[[126 113 130 141]
 [122 136 126  99]
 [126 125 122 138]
 [123 138 117 121]]
|
[[126 113]
 [122 136]
 [126 125]]

[[128 120 127 140 122]
 [132 118 137 136 122]
 [126 138 117 130 126]
 [131 142 135 100 140]
 [127 121 125 142 122]]
|
[[128 120]
 [132 118]
 [126 138]]

[[140 132 111 145]
 [144 138 113 155]
 [137 131 115 144]
 [142 129 105 135]
 [140 127 121 134]]
|
[[140 132]
 [144 138]
 [137 131]]

[[127 127 127 131 140]
 [127 117 131 123 148]
 [123 128 132 125 124]
 [132 117 125 134 128]
 [124 130 129 134 102]]
|
[[127 127]
 [127 117]
 [123 128]]

[[102 140 110]
 [129 132 134]
 [131 131 137]]
|
[[102 140]
 [129 132]
 [131 131]]

[[117 132 135]
 [133 104 128]
 [127 128 108]]
|
[[117 132]
 [133 104]
 [127 128]]

[[112 144 126]
 [108 138 127]
 [115 146 125]
 [106 132 128]
 [118 148 125]]
|
[[112 144]
 [108 138]
 [115 146]]
---
[[124 124 134 139 131 120 137 139]
 [156 137 118 108 125 122 112 133]
 [128 115 133 137 126 121 143 123]
 [115 137 125 129 126 126 126 137]
 [130 132 148 139 127 133 118 121]]
|
[[124 134 139 131 120 137 139 124]
 [137 118 108 125 122 112 133 156]
 [115 133 137 126 121 143 123 128]
 [137 125 129 126 126 126 137 115]
 [132 148 139 127 133 118 121 130]]

[[134 114 128 133 116]
 [131 130 128 130 130]
 [133 116 128 132 117]
 [125 132 128 126 132]
 [131 106 128 135 113]
 [131 141 128 127 137]
 [129 143 128 124 136]]
|
[[114 128 133 116 134]
 [130 128 130 130 131]
 [116 128 132 117 133]
 [132 128 126 132 125]
 [106 128 135 113 131]
 [141 128 127 137 131]
 [143 128 124 136 129]]

[[152 108 133 113 135 132 139 122 145 126 133 119 114 145 118 139]
 [127 133 121 145 140 119 142 113 135 115 144 110 144 140 109 132]
 [133 124 118 128 154 124 151 132 131 145 150 129 131 146 131 120]]
|
[[108 133 113 135 132 139 122 145 126 133 119 114 145 118 139 152]
 [133 121 145 140 119 142 113 135 115 144 110 144 140 109 132 127]
 [124 118 128 154 124 151 132 131 145 150 129 131 146 131 120 133]]

[[137 133 143 131 123 128 131]
 [133 115 130 137 145 149 115]
 [149 117 142 130 119 135 137]
 [126 116 119 142 129 133 104]
 [147 119 126 142 112 131 138]
 [135 115 135 133 144 151 114]
 [141 130 154 120 110 138 140]
 [121 140 152 106 139 142 141]]
|
[[133 143 131 123 128 131 137]
 [115 130 137 145 149 115 133]
 [117 142 130 119 135 137 149]
 [116 119 142 129 133 104 126]
 [119 126 142 112 131 138 147]
 [115 135 133 144 151 114 135]
 [130 154 120 110 138 140 141]
 [140 152 106 139 142 141 121]]

[[112 151 130 138 129 106 126 126 152 131]
 [133 141 115 144 150 129 140 120 120 134]
 [129 149 116 150 155 132 139 119 123 136]
 [135 125 122 132 132 123 137 114 113 136]
 [113 139 127 129 124 113 130 135 150 127]]
|
[[151 130 138 129 106 126 126 152 131 112]
 [141 115 144 150 129 140 120 120 134 133]
 [149 116 150 155 132 139 119 123 136 129]
 [125 122 132 132 123 137 114 113 136 135]
 [139 127 129 124 113 130 135 150 127 113]]

[[143 140 132]
 [129 121 128]
 [141 142 129]
 [135 124 142]
 [152 108 101]
 [139 142 145]]
|
[[140 132 143]
 [121 128 129]
 [142 129 141]
 [124 142 135]
 [108 101 152]
 [142 145 139]]
---
[[119 123 128]
 [151 129 124]
 [132 147 120]
 [124 122 148]]
|
[[132 147 120]
 [151 129 124]
 [119 123 128]
 [124 122 148]]

[[114 129 130 112]
 [105 141 139 107]
 [122 119 131 113]
 [118 123 127 113]]
|
[[105 141 139 107]
 [114 129 130 112]
 [118 123 127 113]
 [122 119 131 113]]

[[131 117 126 130 138 138 120 134 122 127 126]
 [131 129 124 120 127 119 121 148 132 122 126]
 [123 134 128 117 120 130 107 135 135 117 107]]
|
[[123 134 128 117 120 130 107 135 135 117 107]
 [131 129 124 120 127 119 121 148 132 122 126]
 [131 117 126 130 138 138 120 134 122 127 126]]

[[124 148 103 146 128 131 124 137 145]
 [129 151 116 149 116 120 138 138 124]
 [127 123 146 134 137 119 158 122 144]
 [128 124 131 133 124 145 139 124 137]
 [146 106 132 130 151 114 141 124 121]
 [119 110 131 119 139 157 127 110 124]]
|
[[129 151 116 149 116 120 138 138 124]
 [124 148 103 146 128 131 124 137 145]
 [128 124 131 133 124 145 139 124 137]
 [127 123 146 134 137 119 158 122 144]
 [119 110 131 119 139 157 127 110 124]
 [146 106 132 130 151 114 141 124 121]]

[[131 116 127 144 142]
 [148 122 141 120 103]
 [117 135 114 145 143]
 [132 115 125 142 148]
 [109 146 140 113 137]
 [125 113 110 150 130]
 [123 138 147 101 143]
 [119 139 138 109 137]
 [122 119 105 144 126]]
|
[[109 146 140 113 137]
 [119 139 138 109 137]
 [123 138 147 101 143]
 [117 135 114 145 143]
 [148 122 141 120 103]
 [122 119 105 144 126]
 [131 116 127 144 142]
 [132 115 125 142 148]
 [125 113 110 150 130]]

[[148 125 121]
 [110 132 146]
 [131 111 135]
 [134 138 123]
 [134 156 119]
 [125 144 124]]
|
[[134 156 119]
 [125 144 124]
 [134 138 123]
 [110 132 146]
 [148 125 121]
 [131 111 135]]

[[129 131 150]
 [120 117 126]
 [128 129 144]
 [133 122 136]]
|
[[129 131 150]
 [128 129 144]
 [133 122 136]
 [120 117 126]]
